Below are the code and all the weights of a small trained network. Each question names an input and a target symbol and asks about switching units off, where a switched-off unit gives its printed mean instead of its output.

import numpy as np


def w(rows, s, z=0):
    codes = np.array(rows[::2]) - 128.0
    scale = np.full(codes.shape[1], s)
    scale[-1] = z or s
    return codes * scale


def norm(h):
    return h / np.sqrt((h * h).mean(-1, keepdims=True) + 1e-5)


def f(y):
    return np.maximum(y, 0)


def softmax(a):
    e = np.exp(a - a.max(-1, keepdims=True))
    return e / e.sum(-1, keepdims=True)


def log_softmax(a):
    a = a - a.max(-1, keepdims=True)
    return a - np.log(np.exp(a).sum(-1, keepdims=True))


def net(x, mask):
    ids = ['αβγδζηθλμξπτφψω'.index(c) for c in x.split()]
    T = len(ids)
    res = E[ids] + P[:T]
    u = 0
    for l in range(2):
        r = norm(res)
        for j in range(2):
            rows = slice(2 * j, 2 * j + 2)
            q, k, v = (r @ M[l][rows].T for M in (Q, K, V))
            z = softmax(np.where(np.tri(T) > 0, q @ k.T / 2**0.5, -1e9)) @ v
            o = O[l][rows]
            res = res + np.where(mask[u + j], z, o[:, -1]) @ o[:, :-1]
        u += 2
        y = f(norm(res) @ A[l][:, :-1].T + A[l][:, -1])
        res = res + np.where(mask[u : u + 8], y, B[l][:, -1]) @ B[l][:, :-1]
        u += 8
    return log_softmax(norm(res)[-1] @ U[:, :-1].T + U[:, -1])


Q, K, V, O, A, B = {}, {}, {}, {}, {}, {}
E = w([
[124,130,127,144,133,113,118,107,114,148,109],'α',
[120,89,150,138,128,141,138,153,141,153,110],'β',
[120,92,145,164,158,112,134,128,142,149,106],'γ',
[128,145,109,117,134,128,143,116,156,148,120],'δ',
[127,132,168,110,145,124,137,121,135,138,120],'ζ',
[136,132,94,149,133,119,121,118,138,153,118],'η',
[128,147,127,115,137,134,103,97,121,147,130],'θ',
[142,136,134,99,126,151,140,124,156,117,124],'λ',
[121,109,109,140,115,140,117,124,133,171,114],'μ',
[145,109,141,145,135,120,139,123,130,105,101],'ξ',
[149,122,104,134,108,142,115,120,129,122,117],'π',
[133,113,161,127,121,139,126,118,112,119,110],'τ',
[113,118,142,131,120,133,124,131,129,179,116],'φ',
[30,142,93,139,196,179,243,117,133,115,255],'ψ',
[126,129,129,105,118,163,116,124,141,151,132],'ω',
],0.0064)
P = w([
[192,211,225,138,65,81,27,128,208,138,87],'0',
[194,188,166,122,112,112,74,216,122,170,40],'1',
[165,110,165,127,80,89,153,3,174,161,199],'2',
[186,126,91,49,191,162,116,127,62,164,33],'3',
[97,54,65,92,69,43,212,26,86,151,227],'4',
[27,158,99,152,118,226,250,60,87,117,83],'5',
[178,3,20,34,213,240,168,106,40,87,102],'6',
],0.0018)
Q[0] = w([
[119,127,100,103,206,231,151,113,63,147,37],'0.h1',
[49,106,151,172,20,86,215,2,177,119,192],'0.h1',
[118,165,151,153,103,87,57,208,190,113,170],'0.h2',
[100,192,132,143,131,152,136,162,114,127,75],'0.h2',
],0.0083)
K[0] = w([
[29,117,96,157,118,150,210,74,115,105,198],'0.h1',
[197,40,67,2,195,68,111,183,43,172,119],'0.h1',
[189,133,161,117,104,94,68,133,177,147,75],'0.h2',
[121,104,144,117,51,34,109,102,175,127,200],'0.h2',
],0.0074)
V[0] = w([
[102,82,211,58,49,247,58,114,36,141,168],'0.h1',
[229,95,4,154,89,199,60,147,78,52,139],'0.h1',
[178,66,146,160,76,156,170,83,64,60,4],'0.h2',
[88,180,123,209,134,58,38,42,19,183,122],'0.h2',
],0.003)
O[0] = w([
[254,147,144,178,123,194,187,109,100,146,145,128],'0.h1',
[173,130,93,126,203,230,58,154,139,77,30,80],'0.h1',
[75,192,127,105,128,114,187,106,199,176,90,255],'0.h2',
[201,52,113,34,94,185,186,178,216,82,141,148],'0.h2',
],0.0042,0.0037)
A[0] = w([
[118,86,92,226,114,81,169,199,54,5,164,3],'0.n1',
[59,151,149,113,160,209,187,165,128,170,142,185],'0.n2',
[32,158,183,210,127,107,92,53,98,163,193,158],'0.n3',
[78,41,95,42,151,165,116,217,244,28,157,44],'0.n4',
[112,127,220,113,120,117,189,164,91,84,66,230],'0.n5',
[73,106,52,190,221,131,144,202,91,34,210,26],'0.n6',
[128,203,86,140,85,123,140,89,226,138,116,204],'0.n7',
[80,154,111,164,33,180,167,94,109,85,92,158],'0.n8',
],0.0033,0.0025)
B[0] = w([
[85,162,206,17,167,151,93,129,127,62,92,133],'0.n1',
[153,112,62,131,114,124,108,86,126,132,107,198],'0.n2',
[172,115,77,125,127,96,120,178,89,85,86,200],'0.n3',
[150,126,174,120,155,106,139,134,3,155,113,151],'0.n4',
[157,98,134,143,154,100,106,83,151,93,156,223],'0.n5',
[107,154,157,140,166,89,166,126,191,115,160,135],'0.n6',
[135,125,154,71,129,143,94,145,90,163,128,253],'0.n7',
[148,114,120,102,169,97,123,132,116,160,136,181],'0.n8',
],0.005,0.0046)
Q[1] = w([
[134,143,82,79,30,76,143,55,108,82,176],'1.h1',
[56,150,180,197,122,139,123,218,232,182,185],'1.h1',
[144,69,40,49,150,81,162,1,73,167,77],'1.h2',
[186,3,75,86,206,125,129,96,67,117,159],'1.h2',
],0.0055)
K[1] = w([
[38,41,84,183,253,131,222,142,112,159,92],'1.h1',
[199,135,235,136,108,61,32,167,150,147,44],'1.h1',
[67,117,89,140,182,165,223,108,94,94,141],'1.h2',
[59,159,56,113,123,197,181,99,58,132,154],'1.h2',
],0.0049)
V[1] = w([
[147,192,197,68,4,146,96,112,94,58,95],'1.h1',
[120,238,198,167,143,122,116,208,178,91,166],'1.h1',
[110,50,87,196,50,163,132,193,139,234,65],'1.h2',
[131,244,41,35,75,164,83,177,98,179,208],'1.h2',
],0.0032)
O[1] = w([
[109,141,14,155,162,132,178,56,161,123,80,161],'1.h1',
[132,93,81,88,160,174,174,91,55,122,141,1],'1.h1',
[195,194,209,59,171,101,138,46,126,4,161,90],'1.h2',
[115,31,204,244,196,49,189,105,167,30,93,113],'1.h2',
],0.0038,0.0034)
A[1] = w([
[113,75,153,116,62,130,195,128,131,148,164,248],'1.n1',
[176,95,155,200,123,129,192,125,105,106,176,61],'1.n2',
[52,103,35,251,55,134,179,202,82,186,253,100],'1.n3',
[85,79,142,187,153,200,92,222,48,82,188,134],'1.n4',
[179,141,120,172,123,195,177,102,130,177,119,60],'1.n5',
[123,116,151,127,189,142,109,157,60,121,72,17],'1.n6',
[123,129,143,109,78,58,141,144,110,141,206,122],'1.n7',
[91,134,110,118,52,117,155,151,91,141,149,69],'1.n8',
],0.0058,0.0016)
B[1] = w([
[151,123,60,141,155,103,142,185,102,120,127,255],'1.n1',
[71,135,95,105,74,157,47,91,153,168,162,179],'1.n2',
[85,2,198,174,99,214,187,74,93,220,80,199],'1.n3',
[73,95,169,49,107,203,186,100,83,163,139,161],'1.n4',
[73,153,177,160,148,117,131,212,129,97,133,226],'1.n5',
[134,141,120,142,149,186,115,142,124,138,221,172],'1.n6',
[107,160,137,134,128,210,158,103,121,69,106,253],'1.n7',
[105,96,213,101,160,151,98,151,157,143,155,170],'1.n8',
],0.0057,0.0031)
U = w([
[144,149,83,171,231,254,82,121,164,66,40,65],'α',
[27,168,191,3,111,169,139,183,155,35,165,55],'β',
[240,54,75,45,156,95,227,142,74,104,88,3],'γ',
[54,185,193,222,68,128,6,118,143,136,193,125],'δ',
[118,220,13,138,59,183,178,59,154,101,216,185],'ζ',
[81,33,182,185,84,195,183,72,97,180,91,197],'η',
[219,79,234,121,132,76,129,37,230,105,195,181],'θ',
[128,205,204,200,140,74,222,220,155,180,131,149],'λ',
[177,136,45,241,164,67,79,85,31,170,138,121],'μ',
[43,74,140,204,129,31,120,137,124,5,67,154],'ξ',
[182,249,177,145,69,116,149,33,27,97,80,129],'π',
[121,123,125,136,103,127,121,131,113,124,144,34],'τ',
[63,159,76,46,102,83,75,76,169,220,71,159],'φ',
[136,23,48,168,86,105,74,212,215,117,195,117],'ψ',
[135,92,205,62,183,112,48,156,40,154,225,147],'ω',
],0.0049,0.0021)

Each question gives the input, a string of symbols that net reads in full, and the target symbol t.
The units are the heads (2 rows each of Q, K, V and O) and the neurons (one row each of A and B). Each row of codes is followed by its name. A weight is (code - 128) times the scale printed after its matrix; where a second scale follows, it is the last column's (O, A, B and U).
mask holds one flag per unit, layer by layer, with each layer's heads first. A switched-off unit (its flag False) gives its mean, the last column of its rows in O or B, instead of its output. The means were averaged over made-up inputs and are rounded, as every weight is.
A unit's drop is (log p(t) with every unit on - log p(t) with that unit switched off) / (log p(t) with every unit on - log p(t) with every unit switched off).
The circuit of an input: a set's keep is (log p(t) with only the set's units on - log p(t) with every unit switched off) / (log p(t) with every unit on - log p(t) with every unit switched off). Starting from the 12 units with the biggest drops (on a tie, the unit counted first), units are removed one at a time, each time the one whose removal leaves the highest keep (on an exact tie, the one counted first), for as long as the keep stays at least 0.8.
circuit, biggest first: the units of the circuit, biggest drop first
most important unit: the unit with the biggest drop
k most important neurons: the k neurons with the biggest drops, biggest first
heads that matter: for each layer, one digit per head in row order, 1 if its drop is at least 0.15 and else 0, layers parted by /
input ξ δ ξ α β ξ ζ, target φ: heads that matter : 01 / 00
input ω ζ μ δ, target θ: most important unit : 1.h2
input π ξ δ τ β μ, target π: heads that matter : 10 / 11
input ξ τ α, target λ: heads that matter : 10 / 00
input θ γ η, target β: heads that matter : 10 / 01
input τ δ λ θ ξ γ, target φ: heads that matter : 00 / 01
input ξ ξ α γ, target γ: circuit, biggest first : 0.h2, 1.n5, 0.n4, 1.n3
input ξ π φ μ, target ζ: heads that matter : 11 / 01
input ξ μ ζ π, target η: heads that matter : 11 / 00
input ξ ω ξ δ θ π, target ψ: heads that matter : 11 / 01
input τ ξ ξ τ φ π, target ζ: 3 most important neurons : 1.n2, 1.n7, 1.n1
input ξ ξ ξ π π, target α: heads that matter : 10 / 00
input τ θ τ λ τ, target μ: heads that matter : 11 / 00
input π π γ θ, target β: most important unit : 0.h1
input ξ ξ φ ξ β, target φ: heads that matter : 11 / 00
input τ π π ξ η ξ, target ω: circuit, biggest first : 0.n4, 0.h1, 1.n6, 0.h2
input π ω ξ, target δ: circuit, biggest first : 0.h1, 1.n2, 1.n5, 0.h2
input α θ δ ξ τ ξ π, target φ: heads that matter : 01 / 00
input ξ π ψ, target η: heads that matter : 00 / 01
input ξ τ λ ξ, target μ: heads that matter : 01 / 00
input ξ ζ ξ π, target φ: circuit, biggest first : 0.h1, 0.h2
input τ ω ξ γ ζ, target β: circuit, biggest first : 1.n7, 1.h1, 1.n3
input τ α ω η π τ η, target λ: most important neuron : 1.n5
input τ ζ η ξ, target ω: 2 most important neurons : 0.n4, 1.n6
input ζ γ τ π, target λ: circuit, biggest first : 0.h1, 1.n5
input ξ α η τ, target ω: circuit, biggest first : 0.n4, 0.h1, 0.h2, 1.n6
input ξ ξ τ β π λ, target α: circuit, biggest first : 0.h1
